Below are the code and all the weights of a small trained network. Each question names an input and a class and asks about switching units off, where a switched-off unit gives its printed mean instead of its output.

import numpy as np


def w(rows, s, z=0):
    codes = np.array(rows[::2]) - 128.0
    scale = np.full(codes.shape[1], s)
    scale[-1] = z or s
    return codes * scale


def norm(h):
    return h / np.sqrt((h * h).mean(-1, keepdims=True) + 1e-5)


def f(y):
    return np.maximum(y, 0)


def log_softmax(a):
    a = a - a.max(-1, keepdims=True)
    return a - np.log(np.exp(a).sum(-1, keepdims=True))


def net(x, mask):
    res = np.array(x, float).reshape(1, 5) / 4 @ E
    u = 0
    for l in range(4):
        y = f(norm(res) @ A[l][:, :-1].T + A[l][:, -1])
        res = res + np.where(mask[u : u + 9], y, B[l][:, -1]) @ B[l][:, :-1]
        u += 9
    return log_softmax(norm(res)[-1] @ U[:, :-1].T + U[:, -1])


A, B = {}, {}
E = w([
[186,186,129,105],'x0',
[200,124,185,127],'x1',
[166,95,2,155],'x2',
[142,97,142,180],'x3',
[144,107,125,33],'x4',
],0.0085)
A[0] = w([
[119,94,177,144,62],'L0N0',
[135,87,61,195,186],'L0N1',
[144,59,128,1,91],'L0N2',
[104,122,82,73,70],'L0N3',
[113,103,93,144,53],'L0N4',
[107,33,70,171,1],'L0N5',
[141,125,85,47,32],'L0N6',
[67,79,89,130,126],'L0N7',
[25,150,73,57,70],'L0N8',
],0.0091,0.0038)
B[0] = w([
[147,129,237,201,157],'L0N0',
[185,49,48,206,255],'L0N1',
[194,184,152,86,235],'L0N2',
[17,116,254,151,174],'L0N3',
[90,77,123,136,150],'L0N4',
[13,108,17,86,189],'L0N5',
[126,79,207,154,178],'L0N6',
[4,161,22,98,204],'L0N7',
[75,195,152,105,217],'L0N8',
],0.006,0.0046)
A[1] = w([
[96,232,131,110,96],'L1N0',
[74,73,226,165,95],'L1N1',
[227,183,92,183,254],'L1N2',
[39,99,91,93,101],'L1N3',
[225,203,110,115,84],'L1N4',
[135,105,95,199,181],'L1N5',
[115,165,104,211,156],'L1N6',
[2,125,6,137,42],'L1N7',
[240,37,55,67,139],'L1N8',
],0.0092,0.0016)
B[1] = w([
[116,185,101,108,188],'L1N0',
[1,217,177,185,190],'L1N1',
[141,227,136,165,199],'L1N2',
[82,135,34,138,196],'L1N3',
[214,209,103,100,183],'L1N4',
[166,111,92,176,190],'L1N5',
[204,95,176,137,184],'L1N6',
[149,63,58,137,254],'L1N7',
[143,115,162,178,203],'L1N8',
],0.0076,0.0068)
A[2] = w([
[125,155,52,128,194],'L2N0',
[182,92,170,63,129],'L2N1',
[70,128,99,96,4],'L2N2',
[165,194,151,54,115],'L2N3',
[109,113,148,7,137],'L2N4',
[117,174,106,95,116],'L2N5',
[132,153,146,165,179],'L2N6',
[178,70,144,91,181],'L2N7',
[127,130,171,77,80],'L2N8',
],0.013,0.0024)
B[2] = w([
[156,181,130,165,240],'L2N0',
[215,2,121,74,173],'L2N1',
[98,225,60,101,176],'L2N2',
[89,124,107,35,253],'L2N3',
[122,91,75,180,203],'L2N4',
[178,238,152,170,188],'L2N5',
[167,131,122,122,197],'L2N6',
[9,33,56,132,154],'L2N7',
[125,59,99,174,174],'L2N8',
],0.0086,0.0058)
A[3] = w([
[170,99,94,39,112],'L3N0',
[81,165,148,177,84],'L3N1',
[123,142,194,181,82],'L3N2',
[111,159,255,229,113],'L3N3',
[96,154,179,122,82],'L3N4',
[201,57,141,106,17],'L3N5',
[33,76,119,152,254],'L3N6',
[177,203,114,139,236],'L3N7',
[146,200,248,142,108],'L3N8',
],0.01,0.0032)
B[3] = w([
[142,2,171,83,193],'L3N0',
[154,85,213,78,179],'L3N1',
[81,44,168,197,171],'L3N2',
[9,20,159,120,226],'L3N3',
[31,133,87,103,163],'L3N4',
[109,47,147,37,157],'L3N5',
[151,216,142,68,240],'L3N6',
[246,133,241,109,255],'L3N7',
[139,51,114,237,219],'L3N8',
],0.0068,0.0055)
U = w([
[174,115,144,186,233],'0',
[181,68,179,7,154],'1',
[152,170,132,107,3],'2',
[216,230,202,79,73],'3',
[91,106,43,174,208],'4',
[79,231,148,75,148],'5',
[37,78,233,186,164],'6',
],0.014,0.0059)

Each question gives the input, the list of numbers given to net, and the class t.
The units are the neurons (one row each of A and B). Each row of codes is followed by its name. A weight is (code - 128) times the scale printed after its matrix; where a second scale follows, it is the last column's (A, B and U).
mask holds one flag per neuron, layer by layer. A switched-off neuron (its flag False) gives its mean, the last column of its row in B, instead of its output. The means were averaged over made-up inputs and are rounded, as every weight is.
A unit's drop is (log p(t) with every unit on - log p(t) with that unit switched off) / (log p(t) with every unit on - log p(t) with every unit switched off).
The circuit of an input: a set's keep is (log p(t) with only the set's units on - log p(t) with every unit switched off) / (log p(t) with every unit on - log p(t) with every unit switched off). Starting from the 12 units with the biggest drops (on a tie, the unit counted first), units are removed one at a time, each time the one whose removal leaves the highest keep (on an exact tie, the one counted first), for as long as the keep stays at least 0.8.
units of the circuit, in order: the units of the circuit, biggest drop first
unit that matters most: the unit with the biggest drop
k most important neurons of layer l: the k neurons of layer l with the biggest drops, biggest first
drop of u: that unit's drop, to one decimal
input [7,5,-4,8,0], class 6: unit that matters most -> L0N2
input [7,-5,5,-6,4], class 3: units of the circuit, in order -> L3N7, L2N5, L2N0
input [1,3,0,-1,-3], class 3: units of the circuit, in order -> L1N2, L3N7
input [7,3,-5,2,-5], class 6: 3 most important neurons of layer 2 -> L2N2, L2N0, L2N1
input [1,7,-5,-2,1], class 1: 2 most important neurons of layer 2 -> L2N3, L2N1
input [8,-6,5,-8,-8], class 3: 2 most important neurons of layer 0 -> L0N5, L0N7
input [-1,6,-5,-8,-1], class 1: 3 most important neurons of layer 1 -> L1N2, L1N3, L1N8
input [1,5,3,-5,-5], class 3: 2 most important neurons of layer 1 -> L1N4, L1N2
input [7,-6,-6,7,5], class 1: 3 most important neurons of layer 1 -> L1N2, L1N3, L1N1
input [7,6,8,-2,-1], class 3: 2 most important neurons of layer 1 -> L1N2, L1N4
input [-1,5,0,1,-5], class 6: 2 most important neurons of layer 3 -> L3N3, L3N2
input [8,1,-4,-5,3], class 1: 2 most important neurons of layer 2 -> L2N3, L2N1
input [6,3,-7,1,-2], class 6: 2 most important neurons of layer 3 -> L3N8, L3N3
input [0,-5,-3,-4,7], class 5: unit that matters most -> L0N3
input [-1,3,-2,1,1], class 6: drop of L1N1 -> 2.0
input [-3,-7,-1,3,8], class 5: drop of L0N2 -> 0.1
input [8,-7,1,-8,-2], class 3: drop of L0N1 -> -0.1
